Each row is followed by its group, which names the range that a hidden value of the row falls in. A new part has a new value, new ranges and new names.
[-285    4  -28 -307  -44   92  -20   95  132  453 -266  -26 -166 -277
  -54  238  -99   95   50 -281  108  -33   34  162   38  -11  472  -60
  135  -52  102    7  -74  -38   47 -214 -258  255    5  -83  -90 -105
  448   34 -237  -32] -> (45)
[ 245  125   30  182 -419   70 -255 -358 -314   -7  357   74  438   90
  222 -374   46 -321  617  297  -52 -113  -65   69   58   60 -665  -33
 -233   66 -246   42   58  135 -292  188  276 -400  164   46  298   -3
 -337  415  453   74] -> (42)
[ -29 -189   38 -275    9  362   81 -125  -47  -10  -83 -143  -77  210
  -61 -219   83 -101  112 -217  -54  134  -89   35  -16    9   20   13
    5  120   67  278  -10   35 -205   -3 -138    8   16  -43  -12   78
  -33  130 -106  -39] -> (39)
[ -60 -525 -135 -424  -11  753  206 -242  288 -170  304 -143   93  380
 -248 -305  154   82 -342 -581 -185  157  381   62  -49   61  368  228
 -236  351   32  283 -203 -212  135   -5 -454  499  129  390 -310 -250
 -221  -29 -236 -244] -> (42)
[-129 -280 -246  -53    2  451   -2  -14  231 -121  189  -84   90  111
 -206  -99   38 -115 -233   34   34   68  -33   64   60 -141   47  112
  -77   62   35   66 -119  -52  272   -3 -193  289  154  298  -50   66
  -25  -54  -97  119] -> (40)
[ 133  116   -6   49 -209   -1 -154 -327  -78  -90  248    8  154  130
  141  -55  -22 -177  248  102  -30  -82  212  175   -3  -28 -289   28
  -69   27 -199  -50   17  -76  -45   95  -53  -46  158  142    1 -160
 -137  215  267  -99] -> (42)
[ -62 -132 -130  -73   19  328  -21  -40   81 -101   27 -105   36  137
  -79 -117   28 -176  -16   93   28   71 -167   34   72 -136  -77   56
  -26   16   29   98  -54    1   42   10 -117   70  104  145   30  155
    1   61  -10  140] -> (44)
[ -60 -264 -249   59  -40  394  -54 -105  174 -218  329  -86  191  129
 -167 -138   49 -160 -226  193   39   80  -80   47   24 -156 -197  118
  -97   70   17   26  -76  -27  299   71 -108  231  186  322  -32   82
 -112  -34    9  135] -> (40)
[-143 -269  -76   67    5  133 -118 -158    8 -205  229   47  -55  -77
    8 -168   28 -141 -177  106  -17  147  -19   18   15 -101 -123  -38
 -117   73   97 -103   -2 -100  163  -15 -130  146   41  151  100  -47
   30   65  -39  -44] -> (44)
[-362    5  232  -45  214 -168 -161  110 -169  226 -387  -75 -503 -362
   64  260  -73  -10  -14    3  154  253 -217   94  -15 -143  168 -228
  381 -177  113 -145   44  -36   30 -336 -213    1 -149 -344   66  -33
  689   16 -216  -11] -> (40)
[  -4  210  -93  204   16 -365 -222 -214 -104 -203   53  -43  -97 -113
  149  274 -116 -238  -18  525  148   -1 -122  145  -52 -242 -471  -62
  175 -176   57 -216  183  -33  231  131  -30   20   83    6  -34   82
  140   30  159   21] -> (45)
[ -59 -456 -173  -22  -16  502   -2 -214  142 -329  423  -74  183  180
 -136 -347  115 -111 -300   36  -62  198  -60  -46  -12  -87 -189  126
 -225  208   87   61  -85  -94  198   62 -157  250  137  346  -16    6
 -195   26  -23   17] -> (44)
[ -89 -353  -38  254   38 -125 -140 -357 -138 -451  418    1 -114 -102
   26 -150   36 -170 -323  370   31  288 -173   -3 -200 -128 -627 -117
   12   95  257 -149  209  -23  237  139   30  117   10   29   80   30
  -62   10   -4 -136] -> (40)
[ 137  327 -175   79 -254  212 -207   -9  -43  161   12  -82  399  116
   45    0  -34 -321  502  393  117 -221 -204  132  205 -139 -320   93
  -34 -151 -285   71  -74  141  -40   91  111 -230  242  141  119  206
  -63  210  339  378] -> (45)
[-276 -646  -76 -361  177  564  186 -155  299 -175  215 -192 -117   92
 -258 -151   95  183 -629 -409  -47  363   16  -39 -152  -40  287  121
  -35  274  310  119 -115 -206  262 -117 -445  589   27  229 -294 -131
  124 -129 -378 -189] -> (44)
[  69  201  163  -56  -22 -190  -58 -305  -23  -76   -7 -124 -157  183
  164  180 -112  -69  204   22   50   24   94  211 -124  -92 -231  -30
  259  -66 -111  -74   87 -119 -205  -19 -140  -47   94  -41  -86  -92
  118  195  218 -165] -> (41)
[-195   -4  184 -450   51   70  123  -12  106  298 -410  -14 -485   48
   20  111  -85   80  188 -632  -44   -2  309  234   -1   59  641 -112
  189    9    8  118  -56 -143 -338 -260 -370  135  -58 -161  -47 -190
  326  159 -237 -285] -> (41)
[  33  325 -192  207  -30   39 -205  178  -82  -28 -276   12  -31  103
   43    2  -61 -517  460  536  123 -185 -304  140  298 -269 -244  -63
   63 -288 -189   43    8  169  -90   59  125 -354  123   23  358  438
    5  164  205  432] -> (40)
[  22  128 -193  150  -16  175 -183    5   25 -157   27  -55  118  126
   14   -9  -19 -344  126  416   79  -59 -151   92  195 -250 -232   66
  -26 -145 -163  -38  -60   -2  141   46  -51  -78  172  219  113  198
  -11   80  189  287] -> (44)
[ 133  -89    6  -10 -225  149  -77 -425    8 -182  427    2  209  226
   96 -203   22 -101  122  -57  -96  -10  288  137  -65   29 -267   70
 -159  161 -157  -15  -17 -137  -66   95  -98   60  174  243  -32 -239
 -249  226  242 -202] -> (41)
[-336 -438  135 -257  186  426   47  -19   80   97   -5 -263 -174  -83
 -192   -4   66  188 -368 -281   76  427 -216  -21 -141  -64  184    6
  222  114  190   68  -98  -80  150 -290 -327  321  -36  -62 -195  -93
  443  -82 -310  -40] -> (40)
[-299  -21    3  -99  163   21 -118  112   37   86 -277   32 -378 -205
   30  157  -61  -91  -89  -82   46   76   76  120  143 -158  407  -94
   93 -118   28 -129  -72 -163  143 -243 -346  160  -55  -11   37  -85
  442    9 -202  -24] -> (44)
[  50  -39 -278   68  -92  235  -70 -121  126 -193  210  -87  225  167
  -76  -66   -7 -252   -3  344   73  -47 -171   74   51 -178 -342  107
  -69  -15    0   47    0   40  162  174    0   81  213  266   10  217
 -167   47  136  202] -> (44)
[-181 -217  -25   16    8   65 -119 -170   35  -78  203  -27  -35 -166
   14    1  -19  -16 -222   83   52  173  -62   34  -58 -100 -110  -23
    6   45  125 -151    2 -116  214  -72 -171  221   44   99  -33 -110
  198   30  -44  -63] -> (44)
[  61  120  -67   49 -160 -147 -150 -292  -88  -56  170  -16   74  -20
  107   93  -56 -158  126  217   53  -60   71  167  -64  -72 -344  -16
   33  -23  -26  -64  113  -17   84  141  -24   34  114   46  -57  -62
  -31  116  160  -82] -> (39)
[  77  103  -90  -90 -127  191  -45  -85  -63   48  -73  -89   99  170
    1  -91    6 -250  338  116   31  -81 -139  109   75  -64 -192   15
    6  -30  -68  194   21  120 -159  104   27 -133  118    7   72  191
  -97  170  104  140] -> (39)
[ -46 -237 -113  179 -138  192 -196 -220  -36 -220  416   88  193  -51
   50 -287   51 -203  -50  231  -36   83  -23   -1   61  -78 -315    2
 -252  100  -17 -123  -29  -68  156   46  -17   45  113  251  178  -64
 -119  145  132   30] -> (44)
[-181 -202  -10 -197  222    4  127  -60   48 -118 -237 -204 -395   37
 -101   82  -44  -67 -177   48  121  236 -418   25 -176 -145 -145 -102
  309  -19  398  138  180   75  -86   17  -95  128  -46 -200  -45  326
  209  -21 -237   -6] -> (44)
[-262  104   19   66   64  -80 -219  140  -72  193 -246   27 -273 -292
   39  216  -81 -142   78  135  133   39  -59  153  128 -172  161 -142
  186 -203  -48 -160  -31  -28  150 -226 -158    6  -22 -107  119  -19
  468   28  -90   99] -> (40)
[ 108  120  167    0  -59  -40 -101 -281 -120 -174   25   18 -143  261
  210 -133  -24 -223  349  -29  -88   -2  205  167   32  -45 -164  -59
   16   -5 -223  -27   21 -130 -327  -22 -109 -211   66   27  146 -109
  -71  311  247 -156] -> (41)
[ -28  150 -201  150 -134 -172 -175  -72   -4  -12   26   71   13 -129
   68   99 -113 -275  171  412  128 -145 -154  143   63 -157 -302  -82
   24 -140   49 -106  110   77   81  123   88  -32  116   46  163  186
   27  112  123  136] -> (44)
[  42  -64   35 -245    3  305   62 -206   40  -62   15 -221    0  311
  -48  -41   38  -46   54 -172  -20   95   47  114  -65  -45  -36  102
   94   77  -60  188  -36  -60  -96    5 -224   90  105   69 -185  -28
  -16   87   17  -71] -> (42)
[-310 -362 -120 -136  -14  234    8   47  120  130    5   80 -217 -201
 -170  -86   10  -22 -177 -226   13   80   64   98   12   -2  317 -107
  -37   85  201   47  -39  -10  145 -116 -175  296  -17   19   79  -48
  166  -27 -336  -81] -> (40)
[-112 -318 -167   76 -173  166 -113 -247  109 -109  473   51  212 -141
  -40 -153    5  -42 -209  124   24   81  -19   28  -68  -39 -247   17
 -175  142  132 -123   -4  -65  254   55  -44  266  135  249   21 -103
  -53   62   26  -43] -> (44)
[-141 -122  -75 -187  104  348  -14  -42  152  -26    0 -199   -9   85
 -105   92   12   -7 -215  -65   51  139  -17   67   28 -152  155  130
   73    9   -3   32 -127 -138  234 -107 -346  282   97  181 -223  -49
  218  -51  -97   46] -> (45)
[  23  -29  -31  -72  -64  -93  -23 -269  -87 -141   37   24 -174   74
   71  -51  -20 -181   98   -5  -39  -11  132  154  -73  -17 -161  -81
    4   45   84   61  145  -18  -85  136  -71   37   27  -31   17  -13
 -105  130   -7 -202] -> (42)
[-395 -226   55 -450  184  102  116   54  168  292 -341 -111 -463 -237
 -117  259  -67  208 -280 -480   74  182   38  117  -95  -23  609  -81
  245   26  310   49  -25 -130   89 -265 -435  444 -102 -155 -233 -132
  552  -86 -470 -212] -> (45)

New part:
[ -90    9   65   48  -72 -204   62  -74   -9  140  244 -137 -482  -46
  190 -125  -88   78   -9  452   15 -258 -136  180  158  213   14 -333
  278  -32  -28  139 -132  -79 -272  -48   54  -68 -305   72   72 -175
   61 -143   -8 -116] -> Z
[-276  482  109 -215   16 -139   30  160  161  -62  406 -297 -234 -124
  105 -149   27  148 -329  436  -45  -44  -73 -119   93  187 -279 -399
   11  378  146  249 -169   47 -105 -150  103   55  -78   98  104  -90
  269    8 -118  -97] -> N
[-171  296    4 -152  129   15 -256  402  460 -203    7  -86  476  -26
  -28   -9   70 -117 -122   60   69  340   30 -319 -277   98 -232 -118
 -411  148  149   43  232  159  109    8  -21   20  363   71   -5  -13
  221   72  -19   39] -> H
[ -12  163 -127  130   56   57 -122  -35  117  -24  -41  -27  -80   72
   89  -53   45  -39  203  102  -57 -238  -45   -8  -21   81   58 -188
  138 -150  -70  -27 -174   71 -232  -18   28 -129  -88  -38   -9  217
  -73  -68  -24  -69] -> Y
[  72  194 -223   41  -35  261   80 -280   49 -149 -237  247  109   49
  106   51   16  -32 -174 -425  -46 -326   43   -6 -135 -183  222  274
  -21   83 -150 -285 -141  240  -58   10 -203 -172  -86 -130 -100  337
 -269   19  240  -18] -> T
[ 191 -450  154  188 -191 -129   60 -457 -247   39   76   49 -395  -65
  111 -278 -225  239  -87 -114  162 -108 -327  365   14  -18  281   87
  112 -209  -74   75  184   16  -76 -137  -46   12 -176  -33 -110 -183
   -6 -106  191 -165] -> F
[-113 -153  168  -29 -157  -13  123  -44   49 -157   92   50 -186 -255
   29 -179 -162  217 -331 -104  197  247 -295  216  -33  -44  122   85
  -92  255   39   15    7   -8  177   35  -56   21   -4  -39   21 -181
  -16   54  226  -94] -> F
[-339  324   35 -168   81  -28 -120  235  346   66  227 -151 -195  -85
  136  -71   70  131   -7  493  -67   64 -200  -59   66  301  -61 -507
  179  176   39  201 -387   -3 -148   49   72 -136  -90  151  151  -91
   -8   46  -26  -86] -> Z
[-165   32  -69   15   49  171 -170  144  297   37 -109  147   27  -35
   45   77   42  -61  160   85   39   97 -142   62  -60   90  127 -222
  157  -15  -83  -49 -243  -57  -46  240  -49 -216   26   66   92    4
 -268   61  110    6] -> S
[ -93 -113   41   45  -23 -133  -12  166  235  110   52  -51 -165  -36
   67   32 -106  -61    1  319  147   39  -94  159   16  204   76 -113
  103  -53  -56  -68   19 -110 -104  106  -62 -123  -90   42   89 -209
  -18 -137   82   -7] -> S
[ 194   64 -162  186  -32   -5  -93 -262  -22   26  -87   95   -2  157
  214  -41  -10  -98  112  -42  -83 -449   89  -35  -88   12  153  -13
   60 -326 -112  -60   89  199 -327 -141  -71 -108 -157  -48 -123  187
  -14 -135   71  -49] -> T
[-124  231 -116   13  -82   31 -138  687  488 -136 -119  272  612 -110
  109  406   15 -619 -163  125  134  191  507 -282 -254  -40 -182  -43
 -369  101   58 -207  401  -49   37  296 -157  -53  246   30  139 -147
   97  -11  120  293] -> S
[ 104 -210   -8  130 -214  243   41 -411 -188 -159 -146  405  -53 -145
  127 -119  -92  116 -157 -523   72  -67 -191  216 -111 -293  309  155
   13   25  -87  -40   -3   93   83   70 -127  -56  -48  -73  -98   53
 -276  129  330  -71] -> F
[  34 -346  119  297  -25   48  -69  -54 -126 -120   -8  -79 -307 -106
 -223 -169 -122   38  242  -79  273  143 -312  397   47  -79   27  -67
  171 -100  -28  -25   25 -290   82  116  119   27   86 -108   22   13
  -93  -58  -72 -101] -> H
[ -16 -215   45   93 -161 -196  202  -30  -23  104   83   34 -348  -86
  132   39 -191 -122 -159  245  185 -197    4  293   81   61   58   -6
  135   31  -76 -107  126 -164 -112  112 -104  -74 -250   20   65 -290
  -13 -187  143    2] -> Z
[  88  -93  -53   35 -122  339   26 -543 -118 -155 -186  357  -39  -71
  106 -167  -40  292 -197 -637   -5  -95 -316  171 -128 -247  410  240
   43   60 -135  -82 -192  237   81  -14 -171 -126  -48  -90 -143  208
 -370  168  363 -129] -> F
[-134  166   54  -88   -1   30   12  256  252 -248   34  -58  199 -135
 -101    8  -50  -56 -338  -97  185  257    5  -58 -144  -54 -149  120
 -298  326   89 -110  178   25  203   39  -69   51  229  -51   29  -24
  121   28   55   32] -> H
[ -32  187    2   83  -16   43  -72  332  199 -264    3  -40  260  -92
 -111   76  -23 -231 -157  -77  168  153  167  -93 -138  -97 -186   70
 -267  140   78 -134  259  -29   99   30   -9   79  249 -113   36   90
  163  -32  -48   80] -> U
[  39  387  -87   89  -85  132 -385  308  192 -260    1  265  632  -57
  202   83  135 -362  -11 -100  -96   45  380 -465 -300 -155 -192 -294
 -373 -111  147  182  382  196  -95  -41   34   95  302   31  -24  112
  240  128   -9  133] -> H
[  -6  -56   -8   86  -13  -61  105 -202  -57   21   43  -99 -363   13
   27 -119  -89   61  -10   96   88 -250 -167  243   73   51   46  -39
  189   16  -77  -64  -99  -47 -124   -6  -16  -83 -191  -27  -15   12
  -63 -129   24 -115] -> T
[ -55  328  -94  -31   51   65 -177  -88   67  -30   64   19   47   67
  172  -84  110  -36   43   91 -135 -252    8 -166  -82   38 -108 -347
   34   -8   24  169  -77  158 -209  -66   37  -61  -24  104  -46  114
   36   49  -38  -63] -> N
[ 185 -241  162  247  -78 -171   19 -304 -181   16  196 -252 -487    1
  -39 -276 -193  270   -7   53  151 -136 -305  323  119   95  182   55
  198 -243  -64   32   75  -37 -164 -284   65   55 -146 -146  -54   15
  118 -211  -44 -187] -> U
[ 102  154   13  299 -240   -4 -195  160   35   27  201  170  -86 -109
  267   88  -25 -136   52  230  -77 -184  206  -48   80   36  182 -329
  207 -327  -45  125   11  -28 -365 -121   66  -10 -145  -95  135   51
   73  -80   13   52] -> S
[  69  106 -122  190  -28  325 -154 -189 -105 -187 -148  233   78   -9
  -14  -25   70  -87  139 -372   -9 -167  -22   43  -96 -254   53  -87
   91  -46  -65  -35  -99   18  -34   78   17  -55   85  -79  -53  310
 -222  107   26  -28] -> U
[  22  229   10  224  -70  -58 -115  329   48 -191  142  -96   60  -80
  -21   48  -11 -302   20  174   93  -68  261  -83  -11  -51 -254 -204
  -83  -34   90   16  238 -116 -125  -43  125  121  105 -104   78   90
  265 -108 -190   67] -> N
[-196   18  -50 -133  -15 -174  210  378  244  -92  -76   31  192  -81
   -9  221 -104 -513 -315  200  291   18  294   23 -160  -37 -403   74
 -332  419   81 -239  440 -168  168  356 -180  -20   85  130   51 -370
  131 -108   88  163] -> T
[-167  -27   63 -111   20   47   76 -329 -158   43  111  -31 -418  -53
   15 -204  -19  164  -72   54   68 -161 -339  276   71  -14 -105 -288
  248  275   -4  162 -218 -105   15  118   25  -73 -132  175  -15 -148
 -153   74   24 -161] -> N
[  84   49 -108  210  -54  -20 -108 -166  -90   58   15   80 -176   71
  214  -55    9 -137  240  164  -74 -423   53   43   16   28   34 -306
  217 -268  -72   83  -23    9 -341  -20   47  -87 -200   25  -28   79
  -24 -103  -19  -56] -> Y
[  -3  476 -129   45  -10  154 -293   10   35 -121   72  144  239   37
  217  -16  177 -171   71   13 -206 -271  206 -324 -126  -79 -160 -439
  -31  -72   68  233    4  185 -249  -94   84    5   63   71  -31  218
   97  106  -84    8] -> N
[  61   27  -43  249 -191  350 -182 -104  -90 -284 -117  404  126 -191
  103  -70   32  -16   75 -440  -10   40  -53   25 -119 -312  202 -103
    6  -69  -20   55  -85   50   22   80   32   -8   99 -130  -11  249
 -211  192  164  -20] -> F
[   2 -222   69   49 -110  185   82 -479 -232  -76  -16  173 -336 -119
    8 -223  -93  273 -125 -343  103  -63 -401  355   15 -176  211   24
  190  133  -83   35 -173  -19   95   60  -54  -60  -95   -7  -65   -7
 -282  107  207 -162] -> H
[  40  163 -227   35 -100  244   76 -168  139  -87 -237  361  147    2
  208  148    3  -93 -201 -336  -55 -283  108  -27 -133 -144  306  236
  -10   47 -169 -292 -138  222  -89   78 -248 -212 -126 -102  -41  227
 -306   21  329   39] -> Z
[-105  130   58  -18  139  -74 -132  -36  122   10  161 -298 -230   49
  -33 -221    9  177   97  255   24  -27 -281   49   26  214  -86 -281
  122  -10   25  142 -143   19 -128 -116  106  -39   -5   52   -7   37
   94  -55 -135 -160] -> N
[  66 -145  -49  194   -8  345 -136 -335 -107 -164 -204  211  -65  -33
  -81 -152    8  141  185 -473   64   -4 -320  223  -85 -213  242   25
  154  -84 -114  -56 -202   11   64   93   -2 -102   80 -100  -80  275
 -349  126  120 -117] -> H
[ 167 -534  186  185 -185 -173   86 -456 -260   65   81   19 -458  -78
   86 -295 -256  245  -67  -65  210  -74 -382  435   32    8  261   82
  132 -198  -68   73  201  -46  -48  -98  -42   14 -185  -13 -103 -257
  -10 -123  187 -176] -> F
[ -90 -126   82  -89  -35   54  -33 -210   41  -60    0  102  -75  -99
   74 -204  -59  199 -141 -135   94  126 -334  131 -114  -11   94  -64
  -48  129   13  106   -7   81  100   55  -65  -55   26   98  -64 -150
  -93  107  200 -120] -> F
[-136  297  -36  -30   57  184 -338  264  280 -232  -22  106  418  -71
   33  -32  133 -119   53  -69  -22  234   17 -281 -234  -45 -160 -302
 -239   61  121  155   67  114   47   65   56    8  315   61    5  102
   65  178  -15   23] -> H
[  26 -106  -25   33   70   98  -67 -200   41  -67 -129   18    7   54
  -74 -108  -37   44   18 -220  125  -11 -214  134 -130  -45   52   82
  -18   -6  -58  -88   54   45   54   48  -72  -79   89    5 -101   56
 -124    2   80  -81] -> U
[ -30 -213  154   54 -147 -117   91   53  -67 -116  104   24 -101 -178
  -29  -56 -167 -116 -244    6  278  118  -35  207  -47 -105 -147    6
 -138  181   72   13  363 -170  143  105  -32  103   67   27   18 -306
  129  -44   72    9] -> H
[-112   23    0   37 -121  153 -117  148  172   42    1  285   13 -132
  129  141   -5 -118  -40   59   50   68    0   74  -19   -8  135 -228
  153   25  -59   10 -108 -103  -52  217  -71 -142  -14   68  131 -123
 -209   81  165   68] -> S

New part:
[  85 -228   46  249 -131 -146  276   19 -119   95  -57  -44  161  159
   81  -39  -97  115 -169   78  332 -230 -307   91  153  190 -356 -133
   30   32  194  302 -129 -146  134  319 -388  520  337  150  132  -87
 -113   63   46  132] -> J46
[-186  126  221  146  -37   95   67 -137  -45  -61  -37  -51 -229   12
  -91  -74  -24  128   65   37  101   50 -135  117   96 -200   35  -41
    4   33  140  181   50  -31 -180 -130  118  141  -84   17 -143  -40
   32 -200   -8  218] -> J164
[  59  -97   -2   36   43 -204   75   22 -135  -15  -23  -52   63  -69
   71   74  -57    4   44   56  115  -31 -137  -85   80  127  -55  -59
   -4  -55   85  -34 -112 -131   60   45    6   86  244  -71  -69  125
   21  165  -25  -27] -> J789
[-214 -149  140  117   45  100  128  -15   24    9  -93  -40  -88  248
  -16  -64  -19  -35    5   15   90  -68 -146  -59  153 -169  -54  -53
  192    0  189    8   52  -48 -114   71   33  225 -106  -34 -111  -15
    3 -103 -152  183] -> J164
[ 157  -64   74  124  -15 -204   43   83 -141   76   60  -89   30  -27
   63  110 -145  147  -70  100   59   -3   -7  -82  132  176  -23  -37
  -11  -15   63  -26 -122 -215  159  118   97  192  195 -199  -25  -25
  147   94   42 -173] -> J46
[ -21 -143  226 -208  337   69 -283  164   29 -207  -68  151  113  497
   64 -203 -236 -218  207  -85 -183  185  -77   83  -49  -66  144   14
 -119  260   33    5    7  -42  221  -92  104 -119  -24 -102  -63   42
   35 -310 -367  -51] -> J411
[-256  352  218  289 -292  149  337 -170 -131  103 -116 -117 -403  -69
 -267  -50   16  460 -224  200  179   78 -151  120  181 -223  -57  -68
   35 -187  197  376   16 -127 -324   20  144  371 -186  -33 -110  -92
   77 -201  283  204] -> J760
[ -68  418  181  267 -186  -81  172 -204 -137  -66   49 -140 -397 -579
 -185  125   40  462  -34  221  208   70  -81  131  124  -92   70  -96
  -86 -141   38  175  -88  -87 -286 -178  303   68   22 -100 -171  -38
  140   35  326  108] -> J46
[-336   54   30  213 -181   89  416 -114  -89  175 -175 -151 -281   18
 -163   42  114  191 -171  144  166  -52 -152 -195  235 -213  -99  -59
  287 -313  252   30   41 -118 -355  126  126  322 -180 -104 -187   74
   37   54  104  202] -> J46
[ 558 -262  411  -66  367 -249 -427  154  -42 -489  209   47  290  208
  306 -114 -357 -226  268 -199   89  -29 -238  388  -33  407   40  -27
 -357  462  -39  212 -129   10  485  -68 -222   62  544  160  172   45
    5 -240 -279  -77] -> J46
[-438 -132 -287  225 -153  -18  271   12  -39  565 -147   25   31   75
  -64   15  104  159  -68  275   94  -80  122 -286  110 -239  -82 -157
  238  -64  146 -168  -31 -220  -12  190   48  123 -172 -174 -137 -281
   43  263 -103   10] -> J411
[ -68  345  148  459 -300  -63  311  -93 -124  255   51 -198 -399 -433
 -210  111   96  608 -267  349  300  -31   58   55  244  -37   79 -176
   41 -220   91  169  -89 -164 -217  111  220  302 -115 -116  -36 -230
  248   99  335  -29] -> J760
[  62 -315  101  -56  187  -88 -180   95  -11 -149   14  129  294  338
  186  -67 -312 -174  169  -86  -59   -8 -167   69  -17   46 -188    4
  -79  366   58   44  -85 -121  327   -2  -98  103  282  -72  -32 -100
  -82 -144 -240   37] -> J164
[-156  248  152  186 -199   26  208 -177 -214  168  -44 -224 -365  -48
 -133   17   83  214  -36   64  114   99  -26  -63  170 -122  149   16
   57 -252  213  148  101 -131 -277  -83  197  239 -124  -31 -176  115
  165  -89  110   92] -> J46
[-178 -176  187 -137  206  139 -101   74   61 -274 -134  188  120  446
   16 -137 -306 -128  104  -63 -164  108 -251   66   -8 -200 -198   31
    2  277   91   82  -36  -76  100  -55   73   61   20 -165 -137  -40
 -117 -323 -195  160] -> J760
[  50  -11   27   78   70 -176 -111  142  -19   16   80   94   91 -162
   22  124 -253  244   -5  213  -84   84   92  -33   34   29  -37  -80
  -82  200  -87 -137 -217 -229  257   15  287  -60  128 -394  -86 -267
  147   92   39 -234] -> J760
[-334  -54  -30  157 -105   43  316 -120  -72  157 -156 -103 -159   41
  -79   21  109   46  -30   84  158  -79 -155 -188  172 -205  -98  -61
  251 -199  231  -20   45  -91 -270   63   50  226  -94  -37 -193   73
  -22   90  -20  230] -> J46
[ -29 -100  -44   22  120 -174 -247   80  -47  154  114   59  123  -38
  114   79 -166   16  222   92 -142  104  218 -116  -17  -41  138  -28
  -74  255  -48 -255  -75 -198  279 -134  273 -178   72 -300 -158 -221
  171   81 -194 -213] -> J760
[  -7  143   12  465 -251 -221  370 -166 -209  391   60 -358 -341 -459
  -57  115  371  294  -88  222  518 -215   30  -81  275  125  223 -214
  128 -401  190   35   17  -61 -280  131  -40  289   18  196   -5   59
  215  372  113   38] -> J789
[-146   21    6  165 -164   -2  240   73  -87  190 -138   81   40  156
 -108  -41 -177  335 -249  238   70   27 -124   23   95  -55 -271 -104
    4   27  110  230 -157 -247   98  233  -21  319   40 -172    2 -238
  -11  -37  145  -11] -> J411
[-311   77   53   -4  -29  144  167   57  -50  109 -214   65 -112  295
 -169  -81 -110  167 -132  153 -102  169  -72 -104   81 -237  -57  -20
   91  -79  139   65  -24 -182  -80   80  215  125 -212 -259 -155  -39
   45 -151    1   12] -> J411
[-273  -35  262  168  103  212  152    8   79   48 -125 -100 -293  284
 -115 -164  156   -6  -31   63  168  -55  -76  -21  215 -227  218 -127
  241 -141  211   -1  138   63 -272   97   94  173 -375   62  -72   36
  112 -157 -235  172] -> J411
[ 364  137  199  -81  299 -294 -489  236  -53 -177  242   91   70 -260
   89   99 -315  178  193  149 -206  276  259  111  -74  215  367  -50
 -372  303 -250 -194 -229 -178  441 -205  467 -397  188 -415  -43 -157
  334    0  -79 -508] -> J411
[  51   78  196  259   46  -76   18  100  -24  191   84 -146 -222  -91
  -46    1   94  225  -64  205  181  -18  169   -7  192   56  350 -173
   40  -96   47  -86  -18  -71   -1  113  199   69 -162  -85   21 -115
  312   71  -87 -193] -> J411
[ -15 -331 -149  169   42 -190  -21  195  -45  455   33   20  257  237
  153   -4  -50    1   10  160   65 -110  193 -182   86   98   33 -145
   73  143   66 -197  -79 -224  369  257  -77  125   68 -129   48 -285
  136  219 -275 -240] -> J411
[  12  280  -72  153 -244 -270  235 -171 -296   74  -30  -90 -104 -490
  -75  125   10  345  -16  194  237   48 -178   57   37  104 -113  -86
 -181 -168   66  240 -175 -187  -88  -80   15  109  339    1  -97   85
   -2  229  316   45] -> J789
[ 176 -322   -4  139  227 -303 -263  139   12  128  230  -38  197 -104
  256  121  -70 -109  248   53   56 -122  216 -117   70  166  197 -117
    5  256  -47 -376  -85 -112  345    2  109 -110  194 -157  -33 -198
  203  249 -321 -236] -> J164
[ 210 -186 -116 -123  262 -421 -319   64 -150  -31  152    5  253 -236
  265  146  -96 -224  411  -26  -41   50   94 -134  -76  227  197  -26
 -182  171  -81 -337 -131 -127  327 -215  130 -340  413 -138 -134  123
  106  314 -266 -237] -> J789
[-141  189   67  187 -187  -54  252 -207 -240  188  -62 -237 -303 -119
  -88    5  182  130   26   52  238   14  -98  -54  152  -52  136  -34
   43 -292  227  156   92  -81 -287  -69   36  218  -12  126 -141  202
   94   47   60  150] -> J789
[  56 -277  -31  -31  234 -197 -380  147  -50  225  155   28  225  215
  235   16 -153 -210  329  -26 -172   80  298 -166  -21   43  275    1
  -64  311  -15 -339   10 -177  414 -108  180 -184   78 -213 -106 -168
  214   49 -431 -288] -> J760
[ -24 -229  147  171   94  -19   -3   73   20   85   19  -32   40  251
   86  -79  -48  -40   35   28  136 -117  -40   15  137    0   27 -105
   88  131  126   -2    9  -61  111  129  -71  214    3   22   15 -137
   67  -55 -233   34] -> J760
[ -61  293  114  260  -89 -127  145  -97 -103   76   84 -217 -407 -556
 -141  212  127  366  -36  242  148   42  113 -118  199  -61  254 -102
   82 -261   31 -163  -53 -106 -276  -97  457  -26 -113 -251 -206   14
  289  207  193  -80] -> J46
[ -24 -311   32   50  166  -99  -57  113   64  -95    4  113  225  122
  128   23 -214  -57   77   51   16  -97 -126  -25   54   -5 -207  -85
   56  266   31 -107 -138 -112  217   83   -1   75  189 -171  -60 -173
  -50   41 -167   32] -> J164
[-377 -185  -64   61  145   57   -6   35   89  194  -67   25  -44  112
    2   16   57  -93  156  104  -60   -9  127 -272   97 -302  132  -81
  254   39   90 -375   52  -76  -67  -32  281 -119 -259 -241 -244 -121
  102  101 -304   31] -> J760
